Below are the code and all the weights of a small trained network. Each question names an input and a class and asks about switching units off, where a switched-off unit gives its printed mean instead of its output.

import numpy as np


def w(rows, s, z=0):
    codes = np.array(rows[::2]) - 128.0
    scale = np.full(codes.shape[1], s)
    scale[-1] = z or s
    return codes * scale


def f(y):
    return np.maximum(y, 0)


def log_softmax(a):
    a = a - a.max(-1, keepdims=True)
    return a - np.log(np.exp(a).sum(-1, keepdims=True))


def net(x, mask):
    res = np.array(x, float).reshape(1, 7) / 4 @ E
    y = f(res @ A[0][:, :-1].T + A[0][:, -1])
    res = res + np.where(mask, y, B[0][:, -1]) @ B[0][:, :-1]
    return log_softmax(res[-1] @ U[:, :-1].T + U[:, -1])


A, B = {}, {}
E = w([
[120,179,184,127,183,150,191],'x0',
[187,135,121,89,54,121,145],'x1',
[154,137,108,35,141,68,59],'x2',
[174,168,172,135,196,114,129],'x3',
[150,61,133,138,129,91,89],'x4',
[225,136,1,99,145,122,201],'x5',
[138,179,137,82,117,166,134],'x6',
],0.008)
A[0] = w([
[139,100,122,154,103,89,110,65],'n1',
[107,152,79,99,87,120,112,138],'n2',
[144,87,6,152,157,116,114,170],'n3',
[143,73,141,118,146,70,53,120],'n4',
[120,88,91,146,125,152,89,251],'n5',
[126,137,162,78,144,138,84,206],'n6',
[113,132,103,129,149,153,162,197],'n7',
[123,178,190,123,96,170,93,228],'n8',
],0.012,0.0024)
B[0] = w([
[131,134,190,240,100,159,70,169],'n1',
[22,163,152,130,76,150,186,174],'n2',
[82,138,113,99,153,28,154,254],'n3',
[168,89,155,106,154,60,100,228],'n4',
[58,103,198,56,52,62,125,201],'n5',
[138,152,85,66,50,73,191,192],'n6',
[91,146,92,184,238,183,179,181],'n7',
[104,187,1,216,109,120,117,208],'n8',
],0.0068,0.0088)
U = w([
[49,183,103,192,156,157,134,6],'0',
[125,81,179,82,180,25,39,2],'1',
[11,149,47,137,92,82,170,212],'2',
[141,182,98,188,236,210,204,221],'3',
[236,255,82,91,206,53,138,244],'4',
[163,76,121,191,38,161,61,53],'5',
],0.0064,0.0019)

Each question gives the input, the list of numbers given to net, and the class t.
The units are the neurons (one row each of A and B). Each row of codes is followed by its name. A weight is (code - 128) times the scale printed after its matrix; where a second scale follows, it is the last column's (A, B and U).
mask holds one flag per neuron, in row order. A switched-off neuron (its flag False) gives its mean, the last column of its row in B, instead of its output. The means were averaged over made-up inputs and are rounded, as every weight is.
A unit's drop is (log p(t) with every unit on - log p(t) with that unit switched off) / (log p(t) with every unit on - log p(t) with every unit switched off).
The circuit of an input: a set's keep is (log p(t) with only the set's units on - log p(t) with every unit switched off) / (log p(t) with every unit on - log p(t) with every unit switched off). Starting from all 8 units, units are removed one at a time, each time the one whose removal leaves the highest keep (on an exact tie, the one counted first), for as long as the keep stays at least 0.8.
circuit, biggest first: the units of the circuit, biggest drop first
k most important neurons: the k neurons with the biggest drops, biggest first
drop of u: that unit's drop, to one decimal
input [6,-8,2,-4,-7,4,-8], class 3: circuit, biggest first	(n7; n5)
input [2,8,6,5,-7,-8,4], class 2: circuit, biggest first	(n8)
input [-6,4,-6,-2,-2,-5,-5], class 5: 2 most important neurons	(n3; n1)
input [5,5,-1,-3,1,7,5], class 3: circuit, biggest first	(n7; n5; n4)
input [3,1,7,-2,4,-8,4], class 4: circuit, biggest first	(n8; n6; n5; n4)
input [7,4,-4,-5,7,-1,8], class 3: 2 most important neurons	(n5; n3)
input [8,-8,3,1,0,6,3], class 3: 2 most important neurons	(n7; n4)
input [-8,6,6,3,-5,5,7], class 2: 2 most important neurons	(n2; n4)
input [-6,-7,8,3,1,-6,8], class 4: 2 most important neurons	(n6; n8)
input [3,1,-4,0,-2,1,6], class 3: drop of n6	0.1
input [7,7,-6,6,0,7,0], class 3: drop of n7	0.3
input [-4,-2,-3,6,-4,3,4], class 3: drop of n4	0.2
